In the rows, 128 means zero.
Each row of numbers stands for one object and depends on some of the facts below. Use the named rows to name the rest.

Some facts about the objects:
stafler (μ flaku)
broli (π stafler)
rabubri (π borek) (μ nifom,gruflupas)
flubus (π tronon)
mobrifi (π skista) (μ tratazo)
vevik (μ masul,skista,stida,klokul)
stifostam (π klalubra) (μ maflifak,stuvi)
gatol (π masus) (μ piluska)
plubuske (π tretris) (μ kita)
flizikur (π klalubra)
vuta (π bogro) (μ stago,benedal,sibraflak)
zozil (η bruneklor) (π lusak) (μ fotin,plibe)
gedro (η groskos) (π guzok) (μ bredror)
firas (η stida) (π tretris) (μ klokul)
klalom (π klubru)
nifom (π poklus) (μ gatol,klubru,broli)
drodrak (π borek)
pluklom (π stafler) (μ tronon)
foplom (η brugus) (π ranadror) (μ stokanum,dreflis,stuvi)
tatrel (π skista)
kura (π brugus) (μ piluska)
klubru (μ guzok)
nadu (π stida) (μ fibos,plustu,tronon,flizikur)
liras (μ pluklom)
babrafi (π flaku)
fotas (π borek)
staklison (π stafler) (μ plustu)
masus (μ zozil)
beka (η bredror) (π troskas)
pezos (μ rofil)
niran (η serem) (π lusak) (μ kodos,koplus)
klokul (π brupom) (μ stago)
donuk (η klalubra) (π bredror)
piluska (π baves)
masul (π vevik) (μ fibos,brupom)
nifi (μ dreflis,babros,skoplur,zibek)
plibe (π serem) (μ guzok)
braste (π nifi) (μ kura)
gonafis (π klalubra) (μ gatol,piluska)
zitropon (π braran)
baves (μ stago,flaku,gonafis)
silu (π borek) (μ skoflun,baves,gonafis)
vasku (π masus) (μ gabrem)
dubon (π skodis) (μ niran,brupom,donuk)
dridro (π bredror)
plustu (π tronon) (μ drodrak,baves)
bruneklor (π pezos) (μ zonum,piluska)
selo (π flaku)
skaval (π ranadror) (μ babros,brupom,rabubri)
naba (η kura) (π ranadror)
vubrol (η klubru) (π stigi) (μ sibraflak,klubru)
keluk (π liras) (μ piluska,stuvi)
stigi (μ skoplur)
sibraflak (π stafler)
vemul (π lusak) (μ vezor,guzok)
tronon (μ borek,dreflis,flaku,donozak)
naboske (π bredror) (μ skista,serem)
zonum (η klubru) (π tronon) (μ fibos)
serem (μ stafler)
skupe (π nifi)
koplus (π bredror) (μ stago)
gefla (μ remes)
guzok (μ piluska)
bredror (μ flaku,garilum,donozak)
toku (π ranadror) (μ gabrem)
mabru (π braran) (μ vezor,gruflupas)
dritama (η serem) (π troskas) (μ benedal,brupom)
stapam (η dubon) (π braran)
poflil (π troskas) (μ pluklom)
zesketum (π troskas) (μ kura,piluska)
pleflin (η stafler) (π lusak) (μ stago,fotin)
grifo (η dubon) (π serem) (μ fibos,guzok)
gruflupas (π gefla) (μ vuta)
skefli (η plisel) (π vezor) (μ plustu)
defla (π plisel) (μ silu)
plotal (π klalubra) (μ gatol,gabrem,stafler)
braran (μ skoplur)
pabrik (π troskas) (μ dreflis)
flokes (η liras) (π poklus) (μ koplus,brupom)
dreske (π vevik) (μ staklison)
gralozun (π tretris) (μ sibraflak,kodos,stapam,niran,nifi)
vezor (μ klubru,masus)
bemubror (η kugan) (π plisel)
stokanum (π bredror)
retrize (π brupom)
stida (μ zibek)
tobrol (π vezor) (μ piluska,kita,gonafis)
klalubra (μ vasku)
stekogrun (π zikanuk)
fibos (π vezor)
grudren (π lusak) (μ plibe)
tratazo (η lusak) (π stigi) (μ masus,zibek)
maflifak (η skefli) (π tretris) (μ stago,plibe,grudren,zibek)
zibek (η gefla) (π troskas)
babros (π stida) (μ guzok)
remes (π klimul) (μ plustu,baves)
ranadror (μ zitropon,drodrak)
gabrem (π stafler)
benedal (π bredror) (μ gonafis)
gritamel (π guzok)
skoflun (η deste) (π tronon) (μ keluk,selo)
zadras (π kugan) (μ flaku)
fotin (π bredror)
stuvi (π stafler) (μ guzok,piluska)
trutok (π poklus)
donozak (η masus) (π bogro) (μ kura)
retril (π stafler)
klabren (π klimul)
rofil (π troskas) (μ grudren)
vivustim (η flaku) (π klalubra)
fladri (π lusak)
garilum (π nifi) (μ pleflin,stokanum,kodos)
febratus (η bogro) (π vevik) (μ baves)
dreflis (π guzok) (μ maflifak)
grirul (π ranadror) (μ nifom)
groskos (π stafler)
skodis (μ guzok)
brupom (μ babros)
roklu (π braran) (μ serem,niran)
flaku (μ piluska)
stago (π vezor) (μ piluska)
statraskal (π bogro)
kita (π kugan) (μ bredror)
deste (π stida) (μ bredror)
bogro (μ babros,niran)
zikanuk (μ bredror,poflil)
matregran (η tronon) (π skista)
guno (π borek) (μ matregran,mabru)
klimul (μ nifom)
kodos (η skista) (π serem) (μ braste,nifom,gatol,skoflun)
skoplur (π lusak) (μ kura)
stiplo (π plisel)
borek (μ donuk)

Some rows with their names:
[186  88 178  86 143 181 134 104  90 114  76 172 103  96 156 138  84 110
 244   5  72 140  53 104 142 224 128  91 190  53 127 117 122 207 152 126
  99 156]: zonum
[154 143 135 109 111 163 141  96 115 110 117 164 103 111 145 121 116 126
 154  97 114 133 108  75 148 155 116  83 132  84 153 127 156 162 103 122
  71 141]: donozak
[156 145 135 107 113 162 137  95 119 113 112 170 107 114 143 125 114 124
 153 103 112 128 109  77 153 155 118  86 130  81 151 124 156 163 104 120
  73 137]: kodos
[147 143 145 109 108 163 142  93 117 124 119 188 126 119 130 131 115 127
 145  99 122 135 113  90 143 161 119  90 127  97 135 123 170 178 100 106
  70 144]: pleflin
[192 167 117 104 120 145  99  90 181 119  98 177 145 164 172 172  70  95
 133 149  76 118  93  81 202 157 106 122 134  64 118 111 161 168 114 100
  86 119]: matregran
[137 154 139 173 107 158 155 101 119  96 110 111  99  87 172  96 119 160
 161 126 111 150 116  82 109 139 146 120 112 121 129 135 159 152 101 159
  45 157]: liras
[147 157 134 125 115 156 135  93 121 104 108 160 106 110 151 116 113 136
 151 121 102 133 116  83 144 146 131 104 129 103 139 124 155 168 105 135
  64 138]: babros
[146 149 135 133 108 159 144  93 113  99 108 140 111  98 156 116 110 136
 157 133 116 133 108  78 136 145 119  98 138  99 138 125 153 169 104 143
  56 148]: defla
[142 151 137 131 109 155 141  96 112  98 114 142 111  96 157 122 110 136
 159 131 114 133 108  75 132 141 120  96 141 100 138 125 154 171 101 144
  61 150]: nadu
[132 141 131 143 122 161 154  89 115 105  98 146  92 109 149 124 106 130
 147 142 111 131 110  74 149 141 124 100 126 103 148 119 155 175 108 136
  56 174]: zesketum
[152 153 127 132 110 161 137  90 119 100 100 138 115 106 155 111 108 132
 151 138 112 128 110  80 147 148 121 108 140  98 138 122 151 167 107 143
  56 140]: grirul
[157 156 129 124 119 136 116  77 102  98 108 167  98 100 150 128 107 152
 149 120 105 143 119  80 144 147 122  97 121 105 127 128 165 157 113 130
  64 141]: koplus
[144 157 137 124 116 153 131  95 119 104 110 157 110 106 152 119 114 135
 153 124 104 131 115  80 139 142 133 101 133 100 139 123 154 167 104 136
  67 139]: babrafi
[146 157 134 123 111 156 132  96 118 101 114 153 108 108 153 114 115 132
 153 119 102 133 114  81 137 143 133 102 134  99 143 124 150 166 105 141
  66 137]: gonafis
[143 149 140 135 105 160 143  88 121 113 101 160 136 111 143 124 105 133
 145 140 123 134 112  94 140 154 117 113 134 114 118 120 169 185 103 122
  51 150]: vemul
[146 154 128 127 113 164 140  91 112 100  99 147 109  96 150 108 112 139
 156 137 116 124 113  81 142 149 127 102 143 103 144 122 154 175 102 141
  59 139]: stifostam
[133 164 135 152 111 153 136  88 115  93 102 129 109  94 162 102 113 149
 155 149 101 139 117  85 125 133 140 121 131 127 127 125 152 170 103 158
  44 149]: bruneklor
[145 155 136 126 113 156 134  95 118 103 112 156 105 108 151 115 115 136
 151 117 102 135 117  82 140 144 132 102 127 104 141 124 153 164 106 135
  63 140]: braste
[140 171 158 115 129 153 135  97 135 113 107 175 102 117 154 106 119 128
 154 117  75 139 117  80 141 138 118  92 111 106 127 126 155 155 109 107
  64 122]: broli

Name these rows:
No name comes twice in this set of rows, the named rows included.
[140 149 140 145 131 153 144 100 131 111 103 153  98 106 155 131 110 141
 151 128 106 131 116  74 140 144 149 105 111  92 141 123 166 165 104 131
  77 162] : troskas
[162 164 124 125 117 152 120  90 145 106  98 155 126 128 164 133  94 124
 144 148  92 126 108  83 164 146 124 118 135  94 125 117 156 170 108 129
  66 131] : mabru
[143 151 135 129 109 157 142  95 116 102 114 148 102 106 152 111 116 137
 152 112 106 140 113  82 135 144 127  99 127 104 141 127 153 163 104 140
  59 144] : kita
[158 149 134 149 117 160 143  98 132 108  95 134 115 100 161 117 107 143
 155 136 119 129 113  76 142 155 131 112 121  89 133 129 166 159 103 135
  64 146] : klimul
[150 143 136 153 109 164 157 103 119 104 110 127 103  92 162 110 115 148
 158 116 125 140 112  75 126 152 130 101 119  94 139 134 163 154 101 142
  59 152] : zikanuk
[123 132  93 168 151 155 147 184 111  35 112 162  83 129 147  86  90 109
  88 143 150  88 182 103  76  92 110 114  84  90  73 132 198 162 134 145
 100  97] : plisel
[155 140 136 114 108 164 145  96 112 105 112 149 115  98 153 132 108 124
 161 124 129 126 102  69 144 154 102  80 147  76 149 125 158 170 102 130
  68 149] : febratus
[153 150 138 146 119 161 147 100 126 106  98 142 109  92 156 115 112 148
 157 129 121 129 115  77 136 155 137 107 123  93 138 129 167 162 100 136
  67 146] : vevik
[133 167 170 122 121 146 144 106 120  97 125 151 118  86 172 136 106 125
 177 149  97 135 103  62 117 124  98  74 145  97 121 130 158 173  99 126
  68 146] : staklison
[139 164 169 131 118 129 124 121 121  91 149 148 133  70 181 180 101 139
 186 149 118 121 100  56 100 121 139  84 159  75 128 127 166 182  83 154
 100 161] : ranadror
[144 146 145 129 113 151 128  86 114 103  92 130 123 100 139 107 122 129
 148 131 119 124 120  75 141 139 132  96 134  86 135 118 139 157 113 155
  60 143] : plotal
[139 146 135 107 135 159 140  93 125 119 111 195  84 127 135 140 111 123
 145 108  96 126 113  74 165 149 135  86 117  86 161 116 160 175 106 108
  86 156] : zibek
[132 158 133 157 105 155 147  89 111  91 106 119 105  93 163  93 116 149
 155 142 104 145 115  85 120 132 134 118 130 129 131 129 148 165 105 162
  38 154] : deste

The same objects again, as new rows of numbers:
Some objects and their rows:
[121 123 137 127 118 131 123 129 126 132 129 128 130 127 127 138 113 129
 127 129 138 123 132 126 127 126 129 123 131 131 123 128 126 137 127 134]: vuta
[115 127 130 132 116 135 127 128 132 136 135 122 131 126 125 128 120 128
 133 131 129 125 127 126 130 127 131 128 130 137 120 132 128 135 128 133]: silu
[119 122 131 131 119 133 124 128 128 132 131 126 131 126 127 127 121 128
 130 128 132 122 130 126 129 129 131 126 134 136 122 131 128 134 131 132]: gritamel
[151 103 125 128 135 140 132 117 100 132 135 139 140 110 129 118 138 130
 122 118 168  98 124 129 144 154 154 164 188 145 129 120 129 131 126 114]: gabrem
[114 119 127 141 136 136 128 121 142 128 134 117 133 123 126 117 121 138
 142 141 138 124 138 116 128 129 136 149 142 136 127 129 143 134 137 145]: pluklom
[123 117 137 135 134 131 127 129 124 121 127 138 131 122 132 129 120 133
 132 137 137 117 133 119 131 131 142 139 144 129 131 128 138 136 132 139]: retril
[124 123 128 136 124 127 122 118 151 141 140 111 128 126 126 113 131 124
 138 128 122 136 130 128 116 124 133 137 119 144 127 124 140 129 130 136]: deste
[118 122 132 130 119 133 125 128 127 132 132 127 131 127 125 129 121 128
 131 128 132 122 128 127 129 129 131 126 133 136 122 131 127 134 129 132]: flubus
[137 151  80  89  83  95 159  65 141  94 106 159 127  98 107 132 136 100
 132 160 123 214 174 152 131 120 130 139 165  19 145  91 120  93 117 106]: dritama
[144 135  98 113 169 117 160 136 109 122 110 147 125 127 127 130 128 139
 120 134 135 139 117 126 129 122 100 115 126  79 146 122 101 117 125 115]: zibek
[117 121 132 131 122 133 125 126 130 133 129 124 131 129 126 128 118 128
 130 128 134 123 130 125 129 127 127 126 133 134 121 131 127 135 131 133]: masul
[123 120 135 134 119 128 121 121 144 140 139 119 130 126 127 119 127 121
 134 127 125 130 129 129 119 126 136 132 121 145 126 126 136 132 129 135]: tobrol
[116 121 139 135 128 130 113 117 158 133 143  98 129 130 124 106 138 126
 140 129 123 133 147 127 124 130 130 138 123 152 123 125 140 118 130 134]: zikanuk
[121 123 140 127 129 132 119 130 129 121 131 118 130 131 127 126 131 130
 128 129 130 124 141 127 136 134 126 127 132 134 124 129 126 122 131 126]: brugus
[111 126 139 130 128 137 120 126 138 130 137 106 133 133 125 123 129 131
 135 132 135 125 142 124 137 132 123 128 134 141 118 131 123 126 132 128]: borek
[106 136 113 100  60 122 130  66 142  96 116 130 141 112 108 137 129 102
 136 155 142 183 195 145 157 133 140 146 197  65 114 110 121 104 134 109]: serem
[117 123 142 128 125 132 117 129 131 123 133 118 130 131 126 126 130 127
 130 129 131 122 142 127 136 133 128 125 133 140 123 131 125 124 130 126]: tretris
[109 104 139 125 137 126 118 129 131 123 134 120 129 118 116 112 127 131
 134 128 135 120 152 127 127 133 124 121 135 137 128 129 120 112 125 128]: troskas
[128 119 153 128 121 125 109 125 140 128 139 117 127 129 129 127 130 124
 129 126 130 129 145 128 121 130 133 126 121 143 127 122 135 124 125 131]: klimul

Rows to name:
No name comes twice in this set of rows, the named rows included.
[123 119 133 136 119 128 120 120 146 139 140 117 128 125 125 114 130 121
 135 126 121 131 131 130 119 127 137 135 123 148 127 126 139 129 129 134] : zadras
[137 168  67  94  64 105 157  63 127  86  82 147 124 117 114 157 138 116
 127 152 139 211 173 156 137 123 120 147 182  14 129 105 122 110 129 100] : niran
[176 175 125  81 104 111 131 160  77 103 105 174 106 117 133 215  91 161
  96 133 146 141 105 130 111 119 112  95 106  49 143 104 117 144  73 139] : matregran
[127 117 155 130 128 124 110 126 140 126 135 121 128 132 132 125 132 119
 128 126 126 129 144 128 123 129 134 123 119 145 130 123 134 122 131 128] : skodis
[151 156  96 122 154 121 155 127 128 128 121 128 124 133 133 128 141 135
 127 133 119 150 109 129 126 122 110 133 115  95 143 119 120 123 124 120] : donozak
[130 118 136 134 105 121 109 123 128 125 117 126 116 129 129 141 124 132
 124 117 139 130 137 136 104 125 132 124 121 137 125 129 143 142 130 130] : vemul
[ 84 146 105 129  95 151 138 154 104 109 123 140 121 119 110 129 133 140
 137 132  90 109 110 135 154 137 139 125 138 128 121 160 121 123 120 128] : drodrak
[165  99 126 125 119 135 124 106 107 150 149 131 138 109 126 108 154 115
 117 102 160 105 117 145 137 158 157 163 179 165 124 114 128 122 117 100] : vasku
[160 149 100 123 146 114 147 129 108 115  94 143 114 142 141 146 141 138
 116 122 132 147 112 137 117 122 107 123 116  86 141 124 120 133 133 110] : zozil
[126 117 144 135 122 126 123 125 138 139 135 132 132 130 132 124 126 115
 131 127 125 129 127 129 122 124 136 123 118 142 128 127 131 134 134 130] : stifostam
[125 125 142 122 111 129 118 131 121 128 126 133 127 125 126 147 108 133
 123 129 139 124 132 125 124 126 130 118 129 125 122 126 127 138 119 138] : gruflupas
[127 122 133 133 123 127 123 124 140 135 136 122 128 127 128 121 129 123
 131 127 123 129 129 128 119 125 134 130 120 138 128 125 136 129 130 133] : bruneklor
[115 129 117 126 130 136 123 124 120 125 119 124 139 134 119 130 102 133
 117 122 135 107 130 115 143 123 115 127 155 129 107 143 124 130 136 140] : stokanum

Now the same objects, written a new way:
Named rows:
[135 104 143 107 108 152 128 139 140 121 130 141 129 118 123 128 128 144
 134 123 151 101 100 121 162 111 129 142 112 117 132 146]: grirul
[127 123 147 113 147 148 126 168 149 129 131 142 107  94 100 122 125 140
 154 113 138 122  96 167 170 131 127 156 133 127 106 149]: pleflin
[130  98 145  99 108 148 125 129 144 122 133 139 127 116 125 127 131 146
 129 121 150 107 102 128 158 107 127 141 111 106 139 148]: deste
[139  95 141  94 105 150 130 144 144 119 123 135 123 111 140 123 137 134
 129 120 146 101  95 129 167 106 124 131 120 123 129 141]: naboske
[134  99 131 130 115 156 145 144 139 116 124 127 131 125 122 135 136 143
 137 126 148 122 100 131 155 118 115 133 119 116 143 145]: trutok
[120 102 155 110 107 159 142 147 138 124 125 136 122 120 121 134 120 131
 115 110 159  77  97 124 169 108 113 144 118 104 129 141]: skodis
[144 112 151 116 114 153 128 158 142 121 129 146 121 116 125 132 126 141
 140 123 147 100  98 127 161 129 131 137 121 134 117 133]: vuta
[135 100 129 130 117 158 144 140 139 116 124 128 134 125 118 135 137 143
 136 127 149 123 100 131 153 120 116 134 119 117 145 147]: flizikur
[129 106 148 110 113 146 131 141 141 121 130 143 124 122 124 130 127 140
 133 118 155 104  99 135 160 111 126 140 114 105 127 139]: klalubra
[135 103 146 108 108 150 129 140 142 121 130 140 126 117 125 129 128 144
 132 122 150 101 100 125 161 111 127 137 113 115 134 144]: vasku
[135 102 143 108 109 154 128 138 142 122 131 140 128 121 125 128 130 144
 130 123 151 103 101 118 156 116 128 142 115 116 134 145]: plotal
[136 107 145 109 111 156 131 145 140 122 129 140 127 119 122 129 127 142
 132 122 152  98  99 117 162 118 128 143 116 122 128 143]: stifostam
[128 102 134 131 119 149 147 146 139 116 124 129 128 127 123 135 135 140
 138 121 152 124  98 145 155 114 113 132 119 104 137 140]: kugan
[120  98 136 100 118 153 126 147 149 126 139 136 115 141 140 124 132 134
 119 111 160 114  98 109 137 136 120 148 128 104 130 138]: flaku
[126 101 156 106  96 139 125 152 138 123 136 139 127 115 135 132 133 151
 126 130 149 100 103 127 161 112 125 132 116 114 140 151]: pluklom
[146 116 152 118 117 153 128 165 142 122 130 147 118 117 125 133 125 140
 141 123 147 100  97 127 162 137 132 137 123 140 111 129]: klokul
[135 104 148 108 108 153 129 142 141 122 129 140 127 116 123 130 127 144
 131 121 150  96  99 123 164 110 127 140 114 119 131 144]: mabru
[136 106 146 106 109 152 128 140 140 121 130 141 129 117 123 128 127 145
 135 122 151  99  99 121 164 109 131 142 111 118 131 146]: rabubri
[110 132 134  63 192 139 168 163 134 131 156  93 150  88  54 145 143 117
 124  98 129 188 100 132 126  85 128 141 124 135  90 154]: stapam

Which object is each row?
No name comes twice in this set of rows, the named rows included.
[126 102 147 103 110 141 126 134 144 121 133 143 124 122 129 128 130 143
 131 119 154 108 101 134 153 105 127 138 111  98 132 141] : tronon
[107  34 165 107 153 151 123 109 146 126 140 192 133  92 124 114 142 134
 140  85 145 149 131 252 207 171 120 223 122 104 123 147] : skefli
[123 100 154 107 104 167 142 144 135 126 124 133 125 111 116 131 117 134
 115 111 155  70  98 116 181 107 114 150 117 116 133 149] : babros
[123  65 148 141 128 150 147 135 139 115 125 151 133 129 139 129 139 139
 140 108 152 134 109 171 173 132 113 163 114 109 139 136] : plisel
[128 103 152 109 112 146 130 141 143 121 131 143 121 119 126 133 128 138
 129 118 153 104 100 140 156 113 124 135 115 103 128 137] : gefla
[135 105 146 108 107 154 131 141 139 122 128 140 129 115 120 128 125 144
 134 122 152  94  99 121 168 109 128 143 111 118 131 146] : skaval
[151 109 147 104 110 151 129 168 143 120 123 143 117 110 138 125 133 130
 140 120 143 100  92 132 169 129 130 131 130 147 108 128] : koplus
[101 133 156  39 182 145 159 161 133 138 158 101 143  77  51 142 129 110
 104  86 134 149  99 120 140  79 130 153 123 132  81 155] : grifo
[122 118 129  90 131 151 130 142 142 128 135 139 125 101  98 120 128 143
 143 112 150 120 102 166 171 123 124 160 128 104 117 158] : foplom
[134 102 145 105 108 152 128 138 143 121 131 139 126 119 126 129 130 144
 130 122 150 102 100 121 160 112 126 139 114 116 135 145] : plubuske
[132 109 149 113 113 144 133 151 140 120 129 142 123 120 126 128 125 142
 140 117 154 102  97 137 165 109 128 139 114 111 121 137] : stida

